Each row has two labels, one from each of two sets.
[ 17   7  -1   0 -15 -10   0  -3  -3   4  -4   4  16   1 -20   5  16  -1
  36  -1   4  -6   9   6 -20   5  -1   7   9  15   0   7  20   7  -7 -22
  27  -4  -6   2   7   3   6  10 -13   3  -8  -8   0  13   4  -5  -5   0
  -3  -3   1  -3] : E, (53)
[  3   1 -12 -18  -3 -12   5 -11  -1   3  18   0 -14   1  12   1  -9  -3
  -1  -8  -1  -1  -4   7   4   1  -3   4   0  -5  -2   1  -4  13  -6  -7
  10   5   0   0   1   5  13  -4   6   5   8  -5  -1  12  -1  -1   1  -7
   1  -2   0   3] : F, (46)
[  0  -5  -2  -8   1  -8  -4 -22  27  -1  26  -1   6   6 -11   4  13   2
   4  -4   0  -6   6   5 -13   3   1   8   5   6  -5   7  21  22   3 -12
  35   2   1 -14   5  -7  -2  -7 -12 -14  -6  -6   2  -1   4  -1  -1   1
   0   2   9   0] : E, (46)
[ -3  -6  -7 -12   7 -28  13 -11  14 -10  24   0  -4  -1   4 -21  -6   1
   9   0   0   4   3  19 -22  -3   3   3  -5  -9   0   4  11  38   0  -2
  20  -2  -5  -3  -4  -2  -2   6   2  14 -12   9   8  10   3   1   0  -2
  -6  -9   6   0] : C, (46)
[  2   3   0  -1   3 -26   0   6  -9  -3  19  15   0   2  -8  -4 -13   4
   2  -2  -3   5   4  16   0   4  -7   1  -1   1   3  -3  18 -12   1   1
  21  -1   3   2  15  12   2  -3   8   9  -7   1   1  -2   1  -2   1   3
  -4  -2   1   0] : F, (42)
[ -1   3  -1  -6   8 -11 -12   3  -7  -7  14   0  11  -1 -10  -4  -4  -2
   2   4   3   8   6   5  -8  -4  -1   2   6   5   1  -2  17  -8  -1  -3
   7  -1   2   7  -2   6   6  14  -4   8   2  14  -6  -4  -1  -6   6 -13
  -8  11 -11   4] : D, (54)
[ -3  -3   0  -5   2 -14   0  -7  13  -4  13   4  12   0 -15  13 -14 -16
   5  -1   1  -7   9   4 -21   4  -2  -3   4   5  -3  12   2  21   1  -7
  36   1  -2 -12   7  -1   1  -3 -15   8  -7  -3   7  17  -3   5  -5  -4
  -2  -2   2   6] : E, (46)
[ -7 -16   0  -5  -4 -14   7   2  -8   4  19   5  -9   8  14 -10  -9  12
  -1   2  -2   6  -7   3   3   2  -3  -1   4 -12  -2  -3  -3 -14  -6   1
  12  -2  -3  -9   9  12   5  -2  13  15  -4   1   3  -2   6   2  -3   3
   0  -2   4   1] : F, (50)
[ -3  -1  -3   6   3 -15   8  -2 -14  -6  18   4 -13   2   9   5   0   0
   5  -1   3   2   3   3  11   8  -7   7  -2   2   0  -2  -7  -3  -9  -7
  13 -11   8   4   9  22   3  -7 -13   4   0  -8   3  15   5   0  -3  -9
   0   3   0   6] : F, (50)
[ -4  -5  -3  -4   1 -27   1   6  -2   0  11   8   2  -4  -4 -24 -10   2
  13   1  -7   5   0   8  -1  12  12   1  -3   0  -6  -7  16  -2   6   3
  36  -2   5  -6   3   9   0  -6  -6  14 -11   8   2  -7   1  -2   1  -2
  -4  -2   5   1] : F, (50)
[  1   4   8  -2 -12 -14   1  21 -28 -15   6  11   4  -5  -6   1 -27  -4
  -4   0   3   6  -3   4  -5  -6  -5  -6   0  -5  -1  10  21 -21   1   3
  -3  -5  -5   2  -1   5  10   7   3  12   6  10  -6   5   1  -6   0   0
   5   9   0   1] : D, (42)
[ -6  -6  -1  -4   8 -17   1  -1   8  -9  11   5   9   3 -17   9 -14   0
   5  -3   1  -7   5   4 -15   7  -6   3   6   7   0   7   9  13  -7  -5
  17  -2  -1 -10   4 -10   4  -4 -14   8 -11  -4   7   5  -9   1   0   9
   0  -7   4  -3] : E, (46)
[  3   3  -4 -11   7 -19  -1  -5  -5  -2  24  16   0   4 -11   4 -18  -1
   1   0   0   0  -7   2   2   1  -1  -1   4  -6  -9   1  15  14   5  -2
  17   1  -9  -2  -5  -6   7  -7  -4  21   3   5  -5 -10  -6  -2   2   1
   6   2   0   4] : C, (46)
[ -3   1  -4  -6  -3 -25  12  14  -2  -7   9   5   9  -4  -4 -18  12   7
   7  -9  -1   5   3   8  13   5  -3  11   4   3  -4  -1  19 -16  -5 -12
 -27   1   2  27   8  18   6  23 -16   6  -2   5  -2   0   8  -6   3  -3
  19  13   8  -2] : F, (54)
[  3  15  -1  -2   0  -9  10   6  10 -14   6   2  12  -3 -14 -12   3  -3
  -2   2   6   2   4   4   5  -4  -5   5   4   3  -2   0  20 -10  -3   5
 -11   3  -1  12  -7   1  12  17  -8   8   0  14  -7  -2   3  -6  -9   1
  -7  13  -1   0] : C, (54)

Each row has two labels, one from each of two sets.
[ -9  -3  -5   4  -3   1   6   4  -5  -1  -2  -3  -1   1  -2   3  -1  -5
  -5  -2  -3  -3  -2   0   3   4   9   6 -11  11 -12  -2  -6   4  -6   0
   1  -8   2  -3  -7 -14   3   2  -4  12  -4 -10  -4   6   4  -1  -1 -10
  -1   8   9   5] : <39>, L
[-15 -22  -3   5  11  -1  -1   2 -18  -9 -10  26   9   2  -9  -6  -6  10
   7  -1  -8 -15 -11  -5  -2  -3 -11  -3 -20   7  -8  -8   5  -2   2   5
 -13 -18   8  -3 -12  17  -7   0  -4   1   6  -3   5 -10 -34   0 -13   3
  13   1  -4 -39] : <39>, H
[ -5 -15  -8  -1   4   9  -7   4  -1   3  -5  -5   9  -3  -4  -1  -5  -1
  -6  -1  -8  -6  -1  -3   4   0   4  -1 -18  20  -7   4 -11  -5   7   4
   5 -17  -2  -5  -3  -5   0   7  -1  19  -7  -1 -16  -7 -10  -5  13  -6
   3   1   9 -13] : <39>, L
[ -2 -21  -3  18  22   5   1   8  -9  -7  -9  10  -3  -7   1   3  -1 -10
   2  -6  10 -18  -7  -3  -6   7  17  -6   2   1 -11  -3 -25   3 -10   1
  12 -14  -2  -4   1 -11   0 -20   0  34 -20  -4  -4   9  16  -5  -1  -5
   3  -2  -7 -20] : <39>, H
[-11  10   5   1  15  -3   2   6  -3 -13   2  12 -10 -10   5   0   5 -13
  14   3   4   0  -3 -12  -2   7  12   2  34   4  18   2   9  -1 -15   2
  11  -7   4  -2  -4  -4   0 -14   1  -7   0  -5  -1  -8  26  -2  -6   0
  -3  -6  -8 -15] : <42>, H
[ -9 -17  -9 -10   5   5   2   3  -1   4  -2  -6   2  -5  11  -2  -1  -7
  -8   0 -15   1 -10   3   2   3  15  -8 -19  11  -8   8 -12  -5   9  12
  16 -21   1  -3   1  -7  -3   4  -9  34  -9 -11  -9   2  -3  -4  11  -3
  -1  -4   3   2] : <39>, L
[-12  11   8  -7   0   4   4   2  -6   0   2  13  -7  -1  10  10   5 -16
   6   4   0   3  -9  -5   3   0   2  -6  25   1  21  -1  -1  -9  -5  10
  12  -1   5   9 -21   1   2  -4   2  -7  11  -2  -3  -1   5   1   2   4
   9 -17  -7  -2] : <42>, H
[ -7   3   1  -5  25  -1   2   2  -4  -5  -7   2  -8  -2   5   0  15  -3
  -2   7  -9  -4   1  -6  -6   6  -1   0   6 -10   4  -3 -10  -5  12   3
  10  -4   7   1   1  -6   0  -6   4  11   2   2  -1   1   7   2  -2  -1
   2  -9   4  -1] : <40>, H
[-16  -3   2  -3  14   4  -3   4 -10 -21  -6  16  -6  -6   7  -3   0 -12
   3  -2  -9  -2  -2  -8  -4   8   8  -7  26   1  17   8   0  -1  -9   1
  12 -20 -19  -3  -6  -5   1  -9  -2  -1  -3  -2  -5  -2  17   3  -5  -2
   1 -13 -12 -26] : <42>, H
[  1   2   5  19  24   4   5   8 -17 -13   5  17  -1   5  -1   6  -1  -9
  -8   6   9  -2  -4   4   0  -1   9   2  10   6   7   3  -5   0   7   4
  22 -36   0  -2 -10  -9  -1 -10  -4  29   0  -6  -1   8  -6   5   9   1
   3  -1  -4  -8] : <39>, H
[-10  11   4 -11   2   6  -3   9  -5  -3   1  14   7  -4   6  -7   2  -4
   2  -1  -2  -2 -12  -1   3   0   4  -4  23   6   7  -1   0  -5  -8   3
   0 -13   3   1 -10   3  -2  -6  -3  -4   3  -3   4  -1   6   0 -12   7
   2 -12  -6 -20] : <42>, H
[-12   2  -2  14  37   4   5  -2   0 -22  -5   5  -5   2  -1   1   3  -9
  -2   6  -7  -4   0   1  -2   4   5  -2   7   0   6  -1  -4  -1   7   3
  13 -16   0  -1 -13  -4  -1 -13   0  22  -1  -8  -3  10   7   5   2   3
   1   7   0  -9] : <40>, H
[ -1  -7  -8 -16 -23   4   3  -6   2  10   3   1  -1   1  12  -5   1  -6
   3  -4 -14   9  -6   5  -4  -4  -3   1  -5   2   0   2  -6  -5  -8   0
   0   4   2  -1   2  12   1  -8  -3  -1  25   4  -2   1  -2  -2  -1  -7
  -3 -11  -7   4] : <42>, L
[ -9  -6   0 -11 -23  -3   1   1   5  11   2 -16  -1  -4  -1   1   1  -5
  -3  -7 -12   4  -7  -3   4  -1   3  -1  -1  -4   0   4  -4  -1  -3   6
  -3  22   8   1  -3  -9  -3   1   1   3   0  -3  -4  -1 -18   4  10   3
   0   1   7   6] : <42>, L
[ -5  18   1 -11  15  11   1   0  -2   1  -9  13  -2   0  24  -2   7 -18
   3   9  -5  -2  -9  -4   1   4  -3  -5   7   3  17  -2 -15  -8   4   6
  24 -18   3   2   3   8  -2 -13   1   1   7   3   0   2   7  -1   9   2
   1 -33 -17   7] : <42>, H
[-10 -11   4  -5   0   1  -2   9  -3  -3  -4  10  -4 -14  10  -7   2  -5
   7  -5  -9  -2  -9  -4   4  -6   3  -2  24   0  21  -2   2   2  -8   4
  12   0   4   1 -10   2  -4  -6   5   0  -1   0  -1  -1   1   2  -6  -2
 -16 -21  -6 -17] : <42>, H
[-23  -3  -2 -22   5   3   4   1   1   3  -6 -13  -1   0   0  -1   0   0
  -3  -5 -17   7 -13  -4  -1  -1   4  -6  -3   9  12  -1  -3   0   5   6
  10 -30  -1   0 -15 -13  -5   1   0  -2  -2  -2  -5  -2  -6 -10   1   2
   4  -2   9 -10] : <40>, L
[-14 -11 -10  -5   7  -1   4   6 -11   1  -3   6   1   0   3  13 -10  -6
  -2  -8  -6  -2  -5  -2   3   6   7   0  11   7   2   0  -4   2   1   1
  11 -25   3   0  -2  -8  -3   0  -3  21  -7  -6  -4   5   5   2   8  -1
   3  -3   0 -11] : <39>, L
[-10  10   6   0   5   0   0   0  -8 -14  -1  10 -10   8   5  -1  -5 -13
   5   0  -4  -4  -7  -4   2   3   4  -3  23  -3  14  -4   1   4  -2  10
   1  -2   3  11 -10  -2  -2  -8  10  -7   0   0  -5  -3   6   5  -2   3
   7 -12  -7 -10] : <42>, H
[ -5  12   6 -13   6   9   2   0  -3  -6   0   1  -9  -1  11  -2   5 -10
   8  -7   1   5  14  -5   0   0   0  -2  15  -2  19   2   0  -2  -1  13
  11   2  -1   2   0  -1   2   2  16  -2   1  -1  -3  -1   7   1   2  -1
   3 -17   3   2] : <42>, H
[ -1   1   1   7  18  14   3  -4  -7  -2  -3  12   0  -1  12   5   3  -7
  -2   6   2  -6  -9  -4   4  -2  -1  -4  -9  -6   6  -3  -2  -6  16   7
   2 -26  -2   5   8   3   1 -10  -1  10   5  -1  -1   5  -8  -3  -1   2
   4 -12 -12  -4] : <39>, H
[  4   1   9  -3   2  -1  -2   3  -2  -7   1  -4  -9  -1   0   6   8  -9
   7   1   4  -1   6  -3  -2  -1   1   1  22  -6   7  -1  -3  -4  -3   7
   9  23   2   6   0  -2   1  -7   3   3   6   1  -3   1   8   5   1   2
   4 -19  -7  11] : <42>, H
[-23   6   0 -18  33   8   3  -1  -4  -5 -13   9  -4   2   9   1  -3  -6
  11   8  -9  -3 -11  -4   0   7   4 -13   1   9  14  -5 -13  -9  12  11
   7 -32   0   3 -11  -1  -2  -1   1  -5   3   1  -8   0   2   1  -3   1
  -4  -8   3  -7] : <40>, H
